Known rows:
q_568: [ -6   0  -4  -1  -5 -13 -20  11 -21  -8 -15   5  10  15   1  14 -15   6
  10  10  10   3   4  -3 -29  34  24 -10  11]
q_941: [  7  -2  10   2 -18 -10 -16  12  -5  -9   6  -1  -6  -6  24  11 -17   5
  -6  14   2  -6 -11  -2   7  10  19  -7   8]
q_628: [  1   2  17  -1  -2  10 -20  20 -14 -19  18   5 -10   4 -26  -1  -4  -7
  -2  -2  16  -1 -10  22  45  13  -5  12  -9]
q_258: [-15  31  50 -25   0  24 -23   3  13 -29 -16  55  22   3 -76  -6  28   5
  11   5  -3 -25  -2  50  25  25  31  13 -14]
q_139: [-17   7 -19  -1   1   3  16   9   7   0   1 -13 -17  22 -18 -10  -5   0
 -11   3   3  -1   1  13  -2  -6 -20 -15  -8]
q_509: [ 37  -1 -33   1   7  -7 -13 -13   9   1  27   4 -37   6   9  -8  -2  -8
  -8 -22  -5  22 -22   0 -16 -26 -29  40  10]
q_616: [ 12   0  -6  13 -25  23  14 -14 -31  23   7 -16   7  10  30  -4  40   5
  10   4  35  28  12 -14  42 -16 -14  -7  -8]
q_223: [-12  -5  -6   3  -9  -9 -29   4 -17  -5   0  -2   5   7  26  12 -11   9
  25  -5  -7  10  -7 -11  -1  16  25  -2   0]
q_418: [ -1   6   1   8  14   8  20  -8  -1   6   6  -3  -1   0  -3  -8   6 -10
 -12  -5   4   7  14  -5  -4   0 -10   2   7]
q_221: [ 12  -2  36 -18   5  11 -34   2 -16 -13   8  24  18 -16 -40   1  10   0
  15   2  12  -5 -15  35  48   6 -15  25 -15]
q_786: [  7 -14  33   7  -6  -5   1   0  -3  -3  -4  12   0   9 -26  -1  -2  -5
   4   3  13  -5  18   3   6 -14   1  10   5]
q_54: [ 15  -5 -38  -9  15 -12  10 -14   6   1   1  -6 -16  17  -1   1 -10  -3
  -7   6   3  -5 -13  -7 -22 -16 -18  15   6]
q_861: [ -2  -5 -16  -2  -3   2   1  -5   9   5   8  -4  -6 -13  16  -1   7  -2
  -5  -2 -10  -1  -9  -2  16 -14   1  -2  -6]
q_811: [ 13  28  -4   3   4   6  10 -10  24  -3   8  15 -24  11 -15 -16   6  -9
  -5 -23 -20  11  -2  -6 -36  -1   3  24   9]
q_766: [ -5   3  -9  -5   4   1  17  -7  10   4 -10  -4   1   2  -2  -1   1   0
  -2   6  -5  -7   1  -6  -5  -8  -7  -7  -4]
q_768: [  3   6   7  10   9   6  15  -8  -1  10   0  -6   3  -5  -3  -7   5  -5
  -9  -7   2   4   9  -5  -9  -3 -15   1   1]
q_553: [ 20 -13  47  25 -34 -15  -8  19  -8 -13  16  -1 -20   4  23  13 -27  -3
  -9   8  15  -3  14 -23   9   3  34  -3  23]
q_315: [ 11  -3   0   5 -28   3  -8   0 -30  -4  -3  -4   5  13  30  16  11   9
   7  20  31   3   1 -15  33   4  25 -10   3]
q_994: [ 23 -14 -39 -10   5 -11  -7 -16   5   2  12  -9 -23   4  18  -2 -10  -2
   2  -3  -6   5 -27  -1   0 -35 -29  24  -3]
q_356: [ -5   1 -13  -4   7  -1  16  -5  10   5  -4  -6   1   1  -6  -3   1   2
  -7   6  -1  -6   1   1  -8  -4  -9  -6   0]
q_567: [ 14  33  24  -4  -8   9  -1   6  21 -16   0  28  -7   4 -28  -8   7   1
  -7 -18  -7  -8  -5   6 -28  36  23  11   1]

Facts:
q_104 | α q_670, q_361 | Σ q_740
q_12 | α q_358 | Σ q_466
q_120 | α q_768, q_766, q_811, q_870, q_785, q_69
q_126 | α q_951, q_963, q_69 | Σ q_509
q_132 | Σ q_182
q_134 | α q_996, q_870, q_967
q_145 | α q_786
q_148 | δ q_518, q_82, q_376
q_160 | δ q_221
q_165 | Σ q_530
q_166 | δ q_567, q_231 | α q_914, q_811, q_552, q_497
q_169 | δ q_615, q_290, q_518, q_258
q_171 | δ q_682, q_232 | α q_851, q_497 | Σ q_635
q_177 | α q_431, q_996, q_867
q_182 | α q_880, q_40, q_160, q_349 | Σ q_304
q_189 | Σ q_232
q_200 | α q_633, q_160 | Σ q_567
q_206 | α q_914, q_530, q_497 | Σ q_231
q_214 | δ q_682, q_753
q_219 | δ q_473, q_376, q_408
q_22 | δ q_357 | Σ q_72
q_221 | δ q_682 | α q_913, q_870, q_357, q_303
q_223 | δ q_615, q_914, q_552 | α q_552, q_376
q_231 | δ q_628 | α q_670, q_943 | Σ q_376
q_232 | δ q_320 | α q_594, q_967, q_361, q_169 | Σ q_337
q_258 | δ q_682 | Σ q_679
q_283 | δ q_635, q_82 | α q_139
q_290 | δ q_54 | α q_568, q_914, q_670, q_518, q_361
q_297 | Σ q_499
q_301 | Σ q_754
q_304 | δ q_568, q_123 | Σ q_834
q_315 | δ q_320, q_357, q_621 | α q_518 | Σ q_692
q_32 | α q_189, q_567, q_963, q_518, q_69 | Σ q_811
q_320 | δ q_615 | Σ q_351
q_336 | α q_123, q_301
q_337 | δ q_231 | α q_356, q_189, q_54, q_670, q_132 | Σ q_80
q_347 | δ q_376
q_349 | Σ q_82
q_351 | δ q_406 | Σ q_868
q_357 | δ q_615, q_376
q_359 | δ q_290 | Σ q_560
q_376 | δ q_682 | Σ q_301
q_393 | α q_219, q_281
q_394 | Σ q_315
q_40 | δ q_357, q_258 | Σ q_171
q_405 | δ q_232 | α q_356, q_943, q_349, q_301
q_406 | δ q_615 | α q_148, q_852, q_786, q_258, q_679
q_408 | δ q_615, q_320, q_258 | α q_851
q_426 | α q_567, q_80, q_304, q_357, q_165, q_303
q_431 | Σ q_258
q_433 | α q_594
q_45 | α q_139
q_457 | δ q_518 | α q_996, q_579, q_811, q_376
q_466 | Σ q_994
q_473 | δ q_231
q_474 | α q_834, q_219, q_80, q_831 | Σ q_661
q_481 | δ q_473, q_223, q_231, q_320, q_418 | α q_330, q_963
q_49 | α q_568
q_499 | Σ q_474
q_509 | α q_834, q_560, q_82 | Σ q_206
q_518 | δ q_615, q_320
q_528 | δ q_615, q_553 | Σ q_189
q_530 | Σ q_40
q_541 | δ q_615, q_518 | α q_567, q_967 | Σ q_349
q_552 | δ q_232
q_553 | δ q_232, q_320 | α q_951
q_560 | δ q_615 | Σ q_528
q_567 | δ q_214 | Σ q_851
q_568 | δ q_615, q_232, q_518, q_376
q_577 | α q_528
q_579 | Σ q_91
q_58 | δ q_518, q_406
q_616 | α q_360, q_9 | Σ q_297
q_621 | δ q_682, q_568, q_615, q_518 | α q_304, q_123, q_357 | Σ q_911
q_625 | α q_852, q_963, q_376, q_679, q_418
q_628 | δ q_258 | α q_139, q_359, q_963, q_633, q_466
q_635 | δ q_615
q_643 | δ q_406 | α q_356, q_40, q_633, q_418
q_661 | Σ q_214
q_679 | Σ q_787
q_682 | δ q_615
q_692 | Σ q_785
q_697 | δ q_682, q_258 | α q_431, q_358, q_69, q_679
q_702 | Σ q_165
q_719 | α q_682, q_996, q_376, q_349
q_72 | δ q_258 | α q_189, q_635, q_82, q_497 | Σ q_579
q_727 | Σ q_320
q_734 | Σ q_126
q_740 | δ q_615 | α q_851, q_670, q_418 | Σ q_132
q_753 | δ q_615, q_54, q_518 | α q_394, q_834, q_670, q_979, q_77, q_165
q_754 | α q_351, q_22, q_77 | Σ q_12
q_769 | α q_560
q_785 | Σ q_727
q_786 | δ q_221
q_787 | Σ q_22
q_80 | Σ q_360
q_811 | Σ q_541
q_82 | Σ q_734
q_834 | δ q_232, q_914 | Σ q_359
q_840 | α q_294, q_418, q_530
q_851 | Σ q_32
q_861 | α q_579, q_358, q_40, q_361
q_868 | Σ q_616
q_89 | δ q_682, q_231, q_320, q_376, q_123
q_9 | δ q_615, q_635, q_22
q_91 | α q_943, q_281 | Σ q_200
q_910 | α q_80 | Σ q_431
q_911 | α q_661, q_768, q_189, q_867, q_831, q_40, q_301 | Σ q_910
q_913 | Σ q_54
q_914 | δ q_682, q_615, q_320
q_919 | α q_996, q_139, q_359, q_831, q_692, q_311, q_349, q_702
q_941 | δ q_320, q_22 | α q_727, q_734
q_949 | α q_219, q_347, q_734
q_967 | δ q_54, q_231, q_22
q_994 | α q_913, q_347 | Σ q_913

Rows:
No name comes twice in this set of rows, the named rows included.
[-22 -15  32   9  40 -11  12  10   0  13   0 -19  25 -41  -4  -3 -24 -17
 -23  -1 -20  -9  22   6   5   1 -29 -13   6]  q_189
[ -7 -32  72  18  10 -28  -1  24  -3  -2  -2 -10  17 -31  -9   6 -49 -11
 -27  14  -2 -25  32   1   2   3  -3 -17  16]  q_834
[ -3  38  39   6 -18  16   2  15  20 -17  -2  27   2  -1 -23  -7  10   2
  -9 -13  -7 -11   7   8 -27  49  39 -12   1]  q_22
[ 25  -8 -52 -14  15 -19   6 -17  11  -2   4  -2 -29  21  -6  -3 -14  -3
  -6   5   1   1 -23  -2 -36 -30 -33  33   8]  q_301
[ 15   2  14   4 -22  -7 -10  14  -3 -13  13  -1 -11  -8  20  10 -16   4
 -21  17  12  -9  -9  -2  13  11  16  -8  10]  q_405
[-20  12  18  -8 -19   4 -46   8  -2 -10  -4  30  20  -2  -8   5  11  11
  26 -11 -19   5  -1  22  -1  29  36 -13 -10]  q_621
[-19 -10 -17   7  -8  -9 -43  11 -30   3  -2  -1  16   6  17  15  -4   9
  41 -22  -8  31   3  -9 -18  30  20  -6  -2]  q_406
[-39 -28  25  10  32 -24 -35  22 -28  13 -15 -12  42 -26  -2   8 -39  -2
  10 -13 -19  14  27   8 -29  36 -10 -27   8]  q_560
[-35 -34 -15   2  22 -17 -40  27 -30   3   2  -6  30 -31  15  20 -21  -1
  16 -22 -10  13   9   1  -6  33  20 -20   5]  q_740
[-11   1  -8  -3 -13  -2 -19  19  -8  -9  13  -6 -17  11  -1   1  -9   3
  -4   2   6   4 -10  16  21   1  -2 -14  -6]  q_283
[ 21  11  28  10  -7  -5  10  16  -9 -12   3  -3  -1   3   8   6 -22  -5
 -16  15  23 -10   2 -21  -9  33  16   5  18]  q_552

Now the same things, written a new way:
Known rows:
q_72: [-11  73 -15   0  -7   1  13  24  28  -3  10  -3  17   7]
q_189: [-19 -23  -8 -13  10   8 -41   2  -5  16  24   9  -6 -15]
q_635: [-16  -3  -8   5  16  -7  -8  -8   5   7  -4   1  -6 -19]
q_337: [-21   0 -10  -9   4  25 -51  14  22   5  -4  -3   8 -14]
q_80: [-12 -19  -7  -4   2   6 -32   4  -8  12  22   3  -3  -8]
q_231: [ 18 -13   8   8 -16  41  12 -25  14  15 -31  17 -28  14]
q_910: [  4  42 -16   0 -13 -18   9  19   7  -2  29   0  15  12]
q_528: [-46 -15  -1   7  20  16 -53   6   0  12  -3   0   1 -15]
q_431: [ -1  47 -12  -5   3 -19  20  15   7  -9  31   4   4  15]
q_206: [ 28 -23  26   8 -27  28  30 -17 -10  15 -23  24 -11  14]
q_89: [-13  11  11   4   0  21 -10   9   5 -10 -21 -15   9  -3]
q_577: [  6 -10   7   6  -8  -9   1   5  -2  -4   7   3   7   4]
q_769: [ 10  -6   2   2 -13  -8   1   4  -5   3   7   1   7  -2]
q_433: [ 9 -5  2 -3 -9 -7  3  4 -4  2  6  2  7  0]
q_219: [ -8  15   3   3   2  24  -8  -1   0  -7 -10 -17   0  -5]
q_393: [ 11  -4  -3   1 -13  -6  -3   4  -4   4   7   1   9   5]
q_994: [ 24 -30  17  12 -28  22   8 -20 -14  11 -16  11  -7  18]
q_692: [ 20 -19  -1 -12   2 -30  10  -5 -13 -22   0 -17   6  -6]
q_979: [11 -6 -1 -2 -8 -3  4  3 -7  3 12  0  2 -5]
q_766: [ 9 -4  3 -6  0 -6  5 -1 -8 -3 10  2 -3  4]
q_768: [ 7 -7  2 -6  2 -4  6 -2 -9 -1  8  2 -4  5]

Rows:
No name comes twice in this set of rows, the named rows included.
[-11  14   0   1   2  22  -5  -2   8 -13  -5 -13   3  -9]  q_967
[ 23 -33  23   5 -20  27  18 -24 -15   9 -23  19 -13  19]  q_12
[ -6   7   7  -8   9  10  -3   4  -4  -3 -13  -8  -8   2]  q_160
[-10   8 -10   7  -6   7 -14  -1  13   2 -15 -10  14 -13]  q_753
[ 29 -17  19  11 -34  30  28 -17 -10  21 -19  19 -10  21]  q_509
[  8  55 -10   4 -17  -7  25  20   8   2  27   9  13  21]  q_91
[ -8   7  -3   3   4   7 -12   6  17  -8  -4  -6  -6   1]  q_473
[ 22 -17  -1  -6  -6 -24  13   2 -10 -11   5 -16   7 -17]  q_394
[ 23  -4  20  20 -22  29  33 -17 -14   9  -2  14 -16  25]  q_734
[  2  -6   0   4   7 -11  -2   4   9 -23 -16 -23  11 -15]  q_214
[-12  14  12  -3   1  21 -11   8   6 -10 -24 -14  10   1]  q_481
[ 26 -18  -5 -10 -13 -31   3   2  -8 -11  -4 -19  16  -9]  q_474

